Below are the code and all the weights of a small trained network. Each question names an input and a class and asks about switching units off, where a switched-off unit gives its printed mean instead of its output.

import numpy as np


def w(rows, s, z=0):
    codes = np.array(rows[::2]) - 128.0
    scale = np.full(codes.shape[1], s)
    scale[-1] = z or s
    return codes * scale


def f(y):
    return np.maximum(y, 0)


def log_softmax(a):
    a = a - a.max(-1, keepdims=True)
    return a - np.log(np.exp(a).sum(-1, keepdims=True))


def net(x, mask):
    res = np.array(x, float).reshape(1, 5) / 4 @ E
    y = f(res @ A[0][:, :-1].T + A[0][:, -1])
    res = res + np.where(mask, y, B[0][:, -1]) @ B[0][:, :-1]
    return log_softmax(res[-1] @ U[:, :-1].T + U[:, -1])


A, B = {}, {}
E = w([
[57,212,162,124,151,185,61,114,115,83,183,119],'x0',
[60,155,59,117,155,110,112,191,131,238,88,229],'x1',
[106,156,108,60,159,85,192,67,245,110,167,142],'x2',
[144,79,188,144,189,173,165,161,89,113,180,246],'x3',
[125,147,186,196,166,117,138,208,211,146,129,78],'x4',
],0.012)
A[0] = w([
[103,80,156,64,132,97,149,85,210,136,166,104,147],'neuron 0',
[122,96,63,74,90,128,124,17,21,86,160,146,144],'neuron 1',
[145,111,223,193,135,99,152,185,176,75,168,29,136],'neuron 2',
[114,175,62,145,70,126,72,101,153,139,115,13,63],'neuron 3',
[102,173,48,172,59,41,106,106,136,159,50,61,62],'neuron 4',
[254,106,206,135,92,159,160,68,112,42,210,21,111],'neuron 5',
[103,153,81,143,112,80,132,149,131,182,79,199,37],'neuron 6',
[55,103,33,105,172,134,202,112,182,175,194,128,59],'neuron 7',
[162,61,127,232,86,210,36,180,29,152,71,101,88],'neuron 8',
[61,251,146,141,172,199,31,111,114,59,221,108,77],'neuron 9',
[136,56,177,139,145,149,164,166,128,127,174,204,1],'neuron 10',
[137,124,135,189,92,122,85,154,51,104,103,62,83],'neuron 11',
[85,174,132,171,168,122,153,232,173,212,122,120,128],'neuron 12',
[133,143,124,80,150,91,199,61,219,64,223,117,168],'neuron 13',
[161,81,188,163,221,191,178,137,92,108,189,235,117],'neuron 14',
[75,170,82,91,161,120,100,157,122,209,85,203,145],'neuron 15',
[203,64,182,137,98,86,193,87,119,171,127,86,98],'neuron 16',
[247,25,58,145,103,74,213,171,153,177,80,132,64],'neuron 17',
],0.01,0.0077)
B[0] = w([
[141,117,135,139,177,136,62,160,135,172,98,101,186],'neuron 0',
[232,130,45,106,122,129,176,78,66,220,184,36,211],'neuron 1',
[228,135,40,105,130,164,169,70,39,228,174,59,206],'neuron 2',
[107,169,88,134,210,191,188,93,149,48,98,215,196],'neuron 3',
[113,173,92,130,183,221,190,108,151,73,71,195,195],'neuron 4',
[28,38,226,175,97,216,121,68,96,181,91,158,251],'neuron 5',
[58,40,191,133,115,147,162,79,109,189,119,114,172],'neuron 6',
[150,103,155,107,219,74,77,197,109,179,78,88,171],'neuron 7',
[112,130,111,131,193,18,26,183,157,188,76,116,211],'neuron 8',
[140,178,170,2,57,172,80,177,207,135,204,155,206],'neuron 9',
[96,166,95,96,185,181,137,63,132,68,98,136,165],'neuron 10',
[125,102,133,70,202,107,87,164,121,174,77,122,176],'neuron 11',
[187,92,89,99,83,174,196,83,58,230,126,109,188],'neuron 12',
[146,98,147,84,202,81,46,168,101,203,47,150,224],'neuron 13',
[139,136,89,119,251,197,160,91,157,53,108,153,207],'neuron 14',
[54,59,193,157,64,199,161,118,89,195,140,117,201],'neuron 15',
[97,111,204,23,117,187,140,165,134,160,184,127,178],'neuron 16',
[144,231,164,19,54,150,93,185,186,81,216,169,202],'neuron 17',
],0.0094,0.026)
U = w([
[127,110,138,116,194,68,67,186,144,162,72,128,82],'0',
[68,70,187,148,97,160,138,102,120,143,128,126,59],'1',
[125,178,156,52,83,153,101,181,191,109,210,142,106],'2',
[124,148,88,127,208,168,170,106,156,58,95,153,80],'3',
[201,123,58,116,119,122,169,104,74,185,167,91,71],'4',
[157,101,106,121,129,132,120,152,102,148,119,130,209],'5',
[166,175,26,240,62,15,67,150,178,3,161,32,7],'6',
],0.016)

Each question gives the input, the list of numbers given to net, and the class t.
The units are the neurons (one row each of A and B). Each row of codes is followed by its name. A weight is (code - 128) times the scale printed after its matrix; where a second scale follows, it is the last column's (A, B and U).
mask holds one flag per neuron, in row order. A switched-off neuron (its flag False) gives its mean, the last column of its row in B, instead of its output. The means were averaged over made-up inputs and are rounded, as every weight is.
A unit's drop is (log p(t) with every unit on - log p(t) with that unit switched off) / (log p(t) with every unit on - log p(t) with every unit switched off).
The circuit of an input: a set's keep is (log p(t) with only the set's units on - log p(t) with every unit switched off) / (log p(t) with every unit on - log p(t) with every unit switched off). Starting from the 12 units with the biggest drops (on a tie, the unit counted first), units are removed one at a time, each time the one whose removal leaves the highest keep (on an exact tie, the one counted first), for as long as the keep stays at least 0.8.
circuit, biggest first: the units of the circuit, biggest drop first
most important unit: the unit with the biggest drop
top k neurons: the k neurons with the biggest drops, biggest first
drop of u: that unit's drop, to one decimal
input [-5,3,-3,-5,1], class 2: top 3 neurons	neuron 17; neuron 14; neuron 5
input [2,2,-6,-3,7], class 4: top 3 neurons	neuron 12; neuron 2; neuron 13
input [-2,-7,0,-6,8], class 4: most important unit	neuron 2
input [-3,-7,-8,5,4], class 0: top 2 neurons	neuron 8; neuron 11
input [-4,-2,5,-4,1], class 0: top 2 neurons	neuron 13; neuron 9
input [-8,-5,-8,-7,3], class 0: top 2 neurons	neuron 8; neuron 11
input [1,7,6,-8,7], class 3: top 2 neurons	neuron 4; neuron 3
input [5,3,-2,3,-6], class 4: top 3 neurons	neuron 1; neuron 17; neuron 5
input [0,-4,7,-7,2], class 0: top 3 neurons	neuron 13; neuron 0; neuron 14
input [2,0,-7,8,-7], class 3: top 4 neurons	neuron 14; neuron 13; neuron 10; neuron 2
input [-8,-3,-2,-8,5], class 2: top 3 neurons	neuron 17; neuron 16; neuron 14
input [-2,-2,-6,-1,3], class 0: drop of neuron 4	0.0
input [8,-5,-8,-2,-4], class 0: drop of neuron 8	3.1
input [-8,6,-3,-4,0], class 2: circuit, biggest first	neuron 17
input [-1,-7,2,0,-7], class 1: drop of neuron 16	0.1
